Here is a tiny trained network, its code and every weight. The questions are about switching its units off for an input and a target symbol, where a switched-off unit gives its printed mean instead of its output.

import numpy as np


def w(rows, s, z=0):
    codes = np.array(rows[::2]) - 128.0
    scale = np.full(codes.shape[1], s)
    scale[-1] = z or s
    return codes * scale


def norm(h):
    return h / np.sqrt((h * h).mean(-1, keepdims=True) + 1e-5)


def f(y):
    return y / 2 * (1 + np.tanh(0.7978845608 * (y + 0.044715 * y**3)))


def softmax(a):
    e = np.exp(a - a.max(-1, keepdims=True))
    return e / e.sum(-1, keepdims=True)


def log_softmax(a):
    a = a - a.max(-1, keepdims=True)
    return a - np.log(np.exp(a).sum(-1, keepdims=True))


def net(x, mask):
    ids = ['αβγηθλμστω'.index(c) for c in x.split()]
    T = len(ids)
    res = E[ids] + P[:T]
    u = 0
    for l in range(3):
        q, k, v = (norm(res) @ M[l].T for M in (Q, K, V))
        z = softmax(np.where(np.tri(T) > 0, q @ k.T / 2**0.5, -1e9)) @ v
        res = res + np.where(mask[u], z, O[l][:, -1]) @ O[l][:, :-1]
        u += 1
        y = f(norm(res) @ A[l][:, :-1].T + A[l][:, -1])
        res = res + np.where(mask[u : u + 4], y, B[l][:, -1]) @ B[l][:, :-1]
        u += 4
    return log_softmax(norm(res)[-1] @ U[:, :-1].T + U[:, -1])


Q, K, V, O, A, B = {}, {}, {}, {}, {}, {}
E = w([
[76,123,77,75],'α',
[100,181,152,63],'β',
[109,95,168,100],'γ',
[195,166,148,166],'η',
[33,85,102,138],'θ',
[133,104,143,185],'λ',
[185,127,171,4],'μ',
[134,61,164,134],'σ',
[118,66,92,165],'τ',
[106,179,177,124],'ω',
],0.012)
P = w([
[166,145,94,109],'0',
[13,59,215,127],'1',
[166,141,93,110],'2',
[161,152,85,112],'3',
[14,67,227,125],'4',
[168,145,95,108],'5',
[146,163,78,113],'6',
[7,65,230,122],'7',
[170,141,97,106],'8',
[148,192,70,129],'9',
[1,70,239,119],'10',
[167,144,101,108],'11',
[147,199,66,125],'12',
[5,67,233,121],'13',
],0.0042)
Q[0] = w([
[139,83,197,117],'L0H1',
[138,166,5,167],'L0H1',
],0.024)
K[0] = w([
[177,64,243,7],'L0H1',
[39,155,27,251],'L0H1',
],0.013)
V[0] = w([
[145,2,109,200],'L0H1',
[221,39,146,251],'L0H1',
],0.00081)
O[0] = w([
[143,139,89,254,154],'L0H1',
[55,171,181,109,2],'L0H1',
],0.00076,0.00027)
A[0] = w([
[50,108,152,227,111],'L0N1',
[172,176,114,112,3],'L0N2',
[236,97,3,209,7],'L0N3',
[114,181,3,218,53],'L0N4',
],0.0083,0.0026)
B[0] = w([
[133,116,233,137,253],'L0N1',
[198,127,127,87,92],'L0N2',
[72,19,119,112,205],'L0N3',
[90,222,174,255,182],'L0N4',
],0.008,0.0024)
Q[1] = w([
[128,179,141,3],'L1H1',
[110,132,92,132],'L1H1',
],0.0034)
K[1] = w([
[1,20,187,191],'L1H1',
[55,165,113,218],'L1H1',
],0.0024)
V[1] = w([
[123,249,174,31],'L1H1',
[187,147,177,158],'L1H1',
],0.0012)
O[1] = w([
[158,169,112,82,211],'L1H1',
[110,151,122,254,6],'L1H1',
],0.00082,0.00025)
A[1] = w([
[143,247,63,99,84],'L1N1',
[202,150,107,227,144],'L1N2',
[16,144,36,170,22],'L1N3',
[66,130,12,37,3],'L1N4',
],0.011,0.0016)
B[1] = w([
[140,133,146,181,202],'L1N1',
[28,150,92,75,140],'L1N2',
[254,80,57,104,218],'L1N3',
[23,179,175,117,253],'L1N4',
],0.016,0.0051)
Q[2] = w([
[182,110,221,4],'L2H1',
[52,158,172,102],'L2H1',
],0.023)
K[2] = w([
[210,83,252,28],'L2H1',
[101,219,145,51],'L2H1',
],0.019)
V[2] = w([
[2,116,72,233],'L2H1',
[55,131,106,227],'L2H1',
],0.0073)
O[2] = w([
[253,115,30,186,54],'L2H1',
[243,111,61,188,1],'L2H1',
],0.0051,0.0009)
A[2] = w([
[176,147,176,206,37],'L2N1',
[180,205,121,59,197],'L2N2',
[249,154,205,124,3],'L2N3',
[170,129,216,147,108],'L2N4',
],0.017,0.0035)
B[2] = w([
[17,101,176,173,206],'L2N1',
[205,129,65,250,216],'L2N2',
[227,134,204,130,174],'L2N3',
[174,158,62,112,254],'L2N4',
],0.018,0.0042)
U = w([
[145,159,71,208,135],'α',
[82,229,134,195,35],'β',
[94,95,202,48,254],'γ',
[51,140,16,116,59],'η',
[209,85,190,103,169],'θ',
[60,51,131,206,94],'λ',
[174,230,158,91,89],'μ',
[166,129,78,44,160],'σ',
[128,2,108,119,153],'τ',
[163,125,238,185,106],'ω',
],0.0097,0.0045)

Each question gives the input, a string of symbols that net reads in full, and the target symbol t.
The units are the heads (2 rows each of Q, K, V and O) and the neurons (one row each of A and B). Each row of codes is followed by its name. A weight is (code - 128) times the scale printed after its matrix; where a second scale follows, it is the last column's (O, A, B and U).
mask holds one flag per unit, layer by layer, with each layer's heads first. A switched-off unit (its flag False) gives its mean, the last column of its rows in O or B, instead of its output. The means were averaged over made-up inputs and are rounded, as every weight is.
A unit's drop is (log p(t) with every unit on - log p(t) with that unit switched off) / (log p(t) with every unit on - log p(t) with every unit switched off).
The circuit of an input: a set's keep is (log p(t) with only the set's units on - log p(t) with every unit switched off) / (log p(t) with every unit on - log p(t) with every unit switched off). Starting from the 12 units with the biggest drops (on a tie, the unit counted first), units are removed one at a time, each time the one whose removal leaves the highest keep (on an exact tie, the one counted first), for as long as the keep stays at least 0.8.
circuit, biggest first: the units of the circuit, biggest drop first
top k neurons: the k neurons with the biggest drops, biggest first
top k neurons in layer l: the k neurons of layer l with the biggest drops, biggest first
drop of u: that unit's drop, to one decimal
input α λ η α λ β λ λ ω γ α ω ω, target ω: circuit, biggest first : (L2N3 L1N4 L2N1)
input α σ α ω β θ λ θ, target τ: circuit, biggest first : (L1N4 L2N1 L2N2)
input ω α γ β μ α λ θ α θ β θ τ σ, target γ: circuit, biggest first : (L2H1 L2N2)
input θ μ θ λ ω, target γ: circuit, biggest first : (L2N2)
input λ α τ β σ α γ μ β λ θ, target γ: circuit, biggest first : (L0N1 L2N2 L2N1)
input ω σ α β ω γ α β μ β γ η α η, target γ: top 3 neurons : (L0N4 L1N1 L0N1)
input θ τ μ γ γ ω α α α α λ, target γ: top 3 neurons : (L0N1 L1N3 L2N2)
input α γ λ α μ α μ α λ ω ω θ σ, target σ: top 4 neurons : (L0N4 L1N1 L1N4 L1N2)
input β θ β ω σ, target θ: top 4 neurons : (L1N4 L1N2 L2N4 L0N1)
input ω λ σ α γ σ ω ω, target μ: top 3 neurons : (L2N4 L0N4 L1N4)
input α β θ θ γ θ λ, target λ: top 3 neurons : (L0N3 L0N1 L1N4)
input ω γ γ, target γ: top 2 neurons : (L2N2 L0N4)
input η τ ω σ γ τ γ α θ γ γ, target σ: top 3 neurons in layer 1 : (L1N4 L1N3 L1N1)
input τ σ α μ ω θ, target θ: top neuron : (L1N3)
input θ τ α λ α σ ω, target ω: top 2 neurons : (L2N3 L2N1)
input ω τ α α σ, target θ: top 4 neurons : (L1N4 L0N1 L1N2 L2N4)
input λ τ σ ω α γ θ η τ τ θ γ σ γ, target σ: top 3 neurons : (L2N4 L0N1 L1N2)
input α η τ α λ β θ τ σ β λ η β θ, target τ: top 2 neurons in layer 0 : (L0N4 L0N1)
input ω α θ θ μ ω β τ η α λ β τ α, target γ: top 2 neurons in layer 1 : (L1N4 L1N3)
input β λ λ α α α μ γ η β η, target γ: top neuron in layer 0 : (L0N4)
input μ θ α γ θ γ λ γ ω τ, target τ: top 2 neurons in layer 2 : (L2N2 L2N4)
input γ γ γ α η μ λ τ, target γ: top 2 neurons in layer 1 : (L1N1 L1N3)
input σ β τ σ γ γ, target γ: top 2 neurons : (L2N2 L1N1)
input τ τ α μ σ σ, target σ: top 3 neurons in layer 1 : (L1N1 L1N4 L1N3)
input α α β μ λ θ, target θ: top 2 neurons in layer 1 : (L1N4 L1N3)
input τ α α μ μ β μ α σ α τ, target γ: top 2 neurons in layer 0 : (L0N1 L0N4)
input ω β γ μ α θ η θ, target γ: drop of L2H1 : 0.6
